Below are the code and all the weights of a small trained network. Each question names an input and a class and asks about switching units off, where a switched-off unit gives its printed mean instead of its output.

import numpy as np


def w(rows, s, z=0):
    codes = np.array(rows[::2]) - 128.0
    scale = np.full(codes.shape[1], s)
    scale[-1] = z or s
    return codes * scale


def norm(h):
    return h / np.sqrt((h * h).mean(-1, keepdims=True) + 1e-5)


def f(y):
    return np.maximum(y, 0)


def log_softmax(a):
    a = a - a.max(-1, keepdims=True)
    return a - np.log(np.exp(a).sum(-1, keepdims=True))


def net(x, mask):
    res = np.array(x, float).reshape(1, 2) / 4 @ E
    u = 0
    for l in range(4):
        y = f(norm(res) @ A[l][:, :-1].T + A[l][:, -1])
        res = res + np.where(mask[u : u + 5], y, B[l][:, -1]) @ B[l][:, :-1]
        u += 5
    return log_softmax(norm(res)[-1] @ U[:, :-1].T + U[:, -1])


A, B = {}, {}
E = w([
[134,41,133,138,16,153,93,13],'x0',
[145,209,107,218,2,189,143,115],'x1',
],0.0055)
A[0] = w([
[202,131,156,1,99,93,162,208,52],'0.n0',
[236,139,47,87,120,164,88,213,126],'0.n1',
[143,164,124,27,135,95,140,132,91],'0.n2',
[147,96,152,210,133,144,243,34,242],'0.n3',
[138,98,2,73,191,126,146,131,251],'0.n4',
],0.0051,0.0015)
B[0] = w([
[100,97,183,203,55,140,204,122,191],'0.n0',
[92,163,100,206,152,140,149,2,187],'0.n1',
[176,130,213,80,77,98,102,191,187],'0.n2',
[182,176,124,147,244,134,140,125,253],'0.n3',
[197,131,18,160,146,196,49,48,248],'0.n4',
],0.0061,0.0033)
A[1] = w([
[170,152,111,146,115,116,104,55,2],'1.n0',
[63,107,149,87,61,133,113,48,85],'1.n1',
[64,100,144,3,177,114,96,160,180],'1.n2',
[133,159,111,131,162,209,116,52,179],'1.n3',
[75,169,221,128,189,136,199,254,145],'1.n4',
],0.0052,0.0014)
B[1] = w([
[124,120,134,138,128,96,86,120,199],'1.n0',
[182,80,181,185,187,95,172,121,180],'1.n1',
[96,156,174,82,46,253,142,118,184],'1.n2',
[103,132,59,101,173,100,140,173,254],'1.n3',
[207,42,127,211,132,113,62,27,189],'1.n4',
],0.0071,0.0051)
A[2] = w([
[150,128,110,156,83,119,113,157,2],'2.n0',
[165,78,138,105,97,70,146,88,106],'2.n1',
[115,126,110,92,166,117,178,153,106],'2.n2',
[137,254,128,136,111,180,119,107,250],'2.n3',
[159,132,164,31,158,133,113,144,246],'2.n4',
],0.007,0.00099)
B[2] = w([
[176,196,165,35,131,188,163,171,159],'2.n0',
[231,229,128,188,152,147,168,172,202],'2.n1',
[166,97,111,98,51,88,170,125,140],'2.n2',
[145,80,146,56,97,177,99,141,253],'2.n3',
[74,153,160,60,1,126,144,186,209],'2.n4',
],0.0069,0.0045)
A[3] = w([
[52,190,133,183,64,196,155,82,255],'3.n0',
[143,105,70,55,97,97,66,72,112],'3.n1',
[127,132,2,125,61,136,127,167,24],'3.n2',
[94,151,188,121,34,201,139,141,192],'3.n3',
[165,118,185,205,200,125,180,107,205],'3.n4',
],0.0052,0.00087)
B[3] = w([
[67,76,140,35,115,74,115,110,192],'3.n0',
[45,184,106,122,118,82,151,154,210],'3.n1',
[71,62,107,154,152,44,170,130,215],'3.n2',
[93,58,244,48,132,201,113,144,252],'3.n3',
[174,94,243,254,135,40,39,70,237],'3.n4',
],0.0067,0.004)
U = w([
[87,58,169,1,72,250,92,154,179],'0',
[236,102,164,227,157,123,38,57,214],'1',
[28,118,8,126,163,35,169,164,124],'2',
[138,228,84,138,143,181,138,161,3],'3',
],0.0083,0.0039)

Each question gives the input, the list of numbers given to net, and the class t.
The units are the neurons (one row each of A and B). Each row of codes is followed by its name. A weight is (code - 128) times the scale printed after its matrix; where a second scale follows, it is the last column's (A, B and U).
mask holds one flag per neuron, layer by layer. A switched-off neuron (its flag False) gives its mean, the last column of its row in B, instead of its output. The means were averaged over made-up inputs and are rounded, as every weight is.
A unit's drop is (log p(t) with every unit on - log p(t) with that unit switched off) / (log p(t) with every unit on - log p(t) with every unit switched off).
The circuit of an input: a set's keep is (log p(t) with only the set's units on - log p(t) with every unit switched off) / (log p(t) with every unit on - log p(t) with every unit switched off). Starting from the 12 units with the biggest drops (on a tie, the unit counted first), units are removed one at a time, each time the one whose removal leaves the highest keep (on an exact tie, the one counted first), for as long as the keep stays at least 0.8.
circuit, biggest first: the units of the circuit, biggest drop first
k most important neurons: the k neurons with the biggest drops, biggest first
top k neurons in layer l: the k neurons of layer l with the biggest drops, biggest first
drop of u: that unit's drop, to one decimal
input [-6,6], class 0: circuit, biggest first : (2.n3)
input [-3,3], class 2: top 4 neurons in layer 0 : (0.n1 0.n2 0.n3 0.n0)
input [-8,-7], class 1: top 2 neurons in layer 0 : (0.n0 0.n1)
input [-3,-3], class 2: 2 most important neurons : (0.n4 0.n0)
input [-6,4], class 1: top 2 neurons in layer 1 : (1.n4 1.n2)
input [-7,5], class 1: 2 most important neurons : (1.n4 0.n4)
input [-7,-8], class 0: 2 most important neurons : (1.n2 2.n4)
input [2,-3], class 2: 3 most important neurons : (0.n4 1.n4 2.n3)
input [1,-3], class 2: 4 most important neurons : (0.n4 1.n4 0.n1 0.n0)
input [-2,5], class 0: 2 most important neurons : (2.n3 0.n4)
input [-2,3], class 2: top 2 neurons in layer 1 : (1.n2 1.n3)
input [0,-1], class 2: 3 most important neurons : (0.n4 1.n1 1.n4)
input [-2,-2], class 2: 2 most important neurons : (0.n4 1.n4)
input [0,2], class 2: most important neuron : (1.n2)
input [2,3], class 2: top 3 neurons in layer 0 : (0.n3 0.n2 0.n0)
input [-6,-4], class 1: 2 most important neurons : (1.n4 0.n0)
input [-4,4], class 0: 2 most important neurons : (0.n3 1.n1)
input [-1,5], class 0: 2 most important neurons : (2.n3 0.n4)
input [-4,5], class 0: 2 most important neurons : (2.n3 1.n1)
input [-1,3], class 2: top 2 neurons in layer 0 : (0.n2 0.n0)
input [6,8], class 0: most important neuron : (1.n4)
input [3,-2], class 2: top 3 neurons in layer 0 : (0.n0 0.n3 0.n1)
input [-5,7], class 0: drop of 2.n3 : 1.3
input [-8,-1], class 1: drop of 2.n4 : 0.0
input [1,1], class 2: drop of 1.n4 : 0.2
input [-8,4], class 1: drop of 1.n4 : 2.7
